Here is a tiny trained network, its code and every weight. The questions are about switching its units off for an input and a class, where a switched-off unit gives its printed mean instead of its output.

import numpy as np


def w(rows, s, z=0):
    codes = np.array(rows[::2]) - 128.0
    scale = np.full(codes.shape[1], s)
    scale[-1] = z or s
    return codes * scale


def f(y):
    return np.maximum(y, 0)


def log_softmax(a):
    a = a - a.max(-1, keepdims=True)
    return a - np.log(np.exp(a).sum(-1, keepdims=True))


def net(x, mask):
    res = np.array(x, float).reshape(1, 6) / 4 @ E
    y = f(res @ A[0][:, :-1].T + A[0][:, -1])
    res = res + np.where(mask, y, B[0][:, -1]) @ B[0][:, :-1]
    return log_softmax(res[-1] @ U[:, :-1].T + U[:, -1])


A, B = {}, {}
E = w([
[45,218,210,145,165,124,99,213,209,190,77,134],'x0',
[112,170,151,208,118,176,157,56,58,231,250,171],'x1',
[109,114,142,115,148,127,123,125,120,127,140,121],'x2',
[109,161,171,111,150,110,112,100,109,90,125,62],'x3',
[107,110,100,141,116,141,98,112,97,136,83,179],'x4',
[163,186,50,77,219,190,119,49,171,198,143,102],'x5',
],0.013)
A[0] = w([
[114,200,103,93,195,158,119,102,192,187,94,134,33],'n0',
[122,116,140,85,130,120,149,164,170,97,111,125,194],'n1',
[142,77,102,92,122,139,134,111,161,101,95,109,180],'n2',
[132,105,101,73,147,123,141,139,153,93,86,116,233],'n3',
[136,113,160,119,74,114,168,147,80,104,115,111,221],'n4',
[113,119,128,130,125,184,140,80,131,138,110,122,117],'n5',
[155,166,108,151,137,120,127,64,76,176,203,138,140],'n6',
[126,116,143,94,105,122,90,170,164,97,78,136,201],'n7',
[120,180,135,140,197,143,98,126,196,149,103,138,105],'n8',
[88,131,154,163,130,110,142,110,135,112,108,170,109],'n9',
[207,119,31,29,161,160,128,27,127,107,150,123,178],'n10',
[154,117,114,148,102,134,139,171,166,124,132,139,141],'n11',
[150,135,120,197,125,139,143,96,103,158,132,109,147],'n12',
[135,168,134,92,154,147,118,127,144,163,109,141,63],'n13',
[137,167,114,110,160,118,101,140,137,179,112,123,57],'n14',
[70,152,216,192,90,108,126,225,122,149,105,144,172],'n15',
[103,169,180,245,93,144,136,90,88,188,199,135,133],'n16',
[194,34,154,158,62,99,146,114,51,26,175,131,254],'n17',
[143,102,33,85,160,111,122,144,150,116,88,85,133],'n18',
],0.012,0.006)
B[0] = w([
[106,125,60,46,92,123,104,160,49,139,145,134,185],'n0',
[111,103,107,161,120,121,91,130,168,114,85,145,179],'n1',
[156,159,134,99,133,95,81,151,126,92,133,138,171],'n2',
[151,121,115,131,140,112,77,154,157,127,122,192,186],'n3',
[113,111,89,102,146,134,133,142,158,133,95,169,187],'n4',
[143,133,135,132,118,118,161,150,136,137,161,88,146],'n5',
[104,127,140,191,136,154,188,58,87,128,157,72,200],'n6',
[91,112,110,176,156,108,120,136,193,120,77,91,196],'n7',
[119,119,81,62,91,126,137,150,135,123,100,155,178],'n8',
[136,150,142,104,134,117,127,123,151,101,132,118,153],'n9',
[236,143,181,202,192,133,96,126,118,150,184,140,214],'n10',
[87,134,138,91,145,113,110,126,128,92,108,115,149],'n11',
[115,124,137,134,133,127,149,124,97,145,165,83,165],'n12',
[129,103,92,92,104,138,117,146,87,132,108,130,153],'n13',
[110,122,101,103,90,98,143,159,97,114,124,138,153],'n14',
[148,125,227,114,129,121,129,103,193,87,103,183,230],'n15',
[166,152,220,82,93,150,132,108,52,151,177,183,222],'n16',
[99,143,36,9,71,128,112,179,63,163,123,133,251],'n17',
[181,150,181,123,134,99,78,153,129,127,153,158,178],'n18',
],0.016,0.032)
U = w([
[125,110,28,105,126,96,88,185,107,107,91,141,225],'0',
[211,170,254,143,153,117,98,119,113,97,139,208,149],'1',
[83,137,115,75,58,179,193,114,40,137,133,141,165],'2',
[161,131,121,236,178,180,177,79,77,141,158,72,7],'3',
[70,90,176,175,139,114,147,117,205,60,54,146,31],'4',
],0.0095,0.0013)

Each question gives the input, the list of numbers given to net, and the class t.
The units are the neurons (one row each of A and B). Each row of codes is followed by its name. A weight is (code - 128) times the scale printed after its matrix; where a second scale follows, it is the last column's (A, B and U).
mask holds one flag per neuron, in row order. A switched-off neuron (its flag False) gives its mean, the last column of its row in B, instead of its output. The means were averaged over made-up inputs and are rounded, as every weight is.
A unit's drop is (log p(t) with every unit on - log p(t) with that unit switched off) / (log p(t) with every unit on - log p(t) with every unit switched off).
unit that matters most: the unit with the biggest drop
k most important neurons: the k neurons with the biggest drops, biggest first
drop of u: that unit's drop, to one decimal
input [-3,7,-8,8,6,4], class 3: unit that matters most : n6
input [6,6,0,7,-3,1], class 2: 2 most important neurons : (n10; n0)
input [-4,2,-6,-5,-8,1], class 3: 2 most important neurons : (n10; n15)
input [1,-1,-7,0,-1,7], class 0: 4 most important neurons : (n0; n15; n16; n8)
input [-1,-3,4,3,0,0], class 0: 3 most important neurons : (n15; n16; n10)
input [-3,-5,-2,-8,-6,0], class 0: 2 most important neurons : (n15; n16)
input [0,6,-6,4,6,0], class 2: 3 most important neurons : (n10; n16; n15)
input [-8,1,6,-2,-6,3], class 3: 4 most important neurons : (n10; n15; n6; n16)
input [6,0,2,-7,7,4], class 0: 2 most important neurons : (n16; n6)
input [1,-3,4,3,1,-7], class 4: 2 most important neurons : (n15; n0)
input [-6,-2,-5,2,1,0], class 0: 3 most important neurons : (n17; n15; n16)
input [-8,7,-5,-1,-8,0], class 2: 2 most important neurons : (n17; n16)
input [6,-4,4,7,-8,0], class 4: 2 most important neurons : (n17; n15)
input [-8,-1,-6,-8,8,4], class 1: unit that matters most : n10
input [1,-3,-8,1,4,-6], class 4: drop of n15 : 0.3
input [4,-4,-8,-2,-6,-3], class 4: drop of n7 : 0.0
input [-8,8,-5,5,7,7], class 3: drop of n6 : 0.3
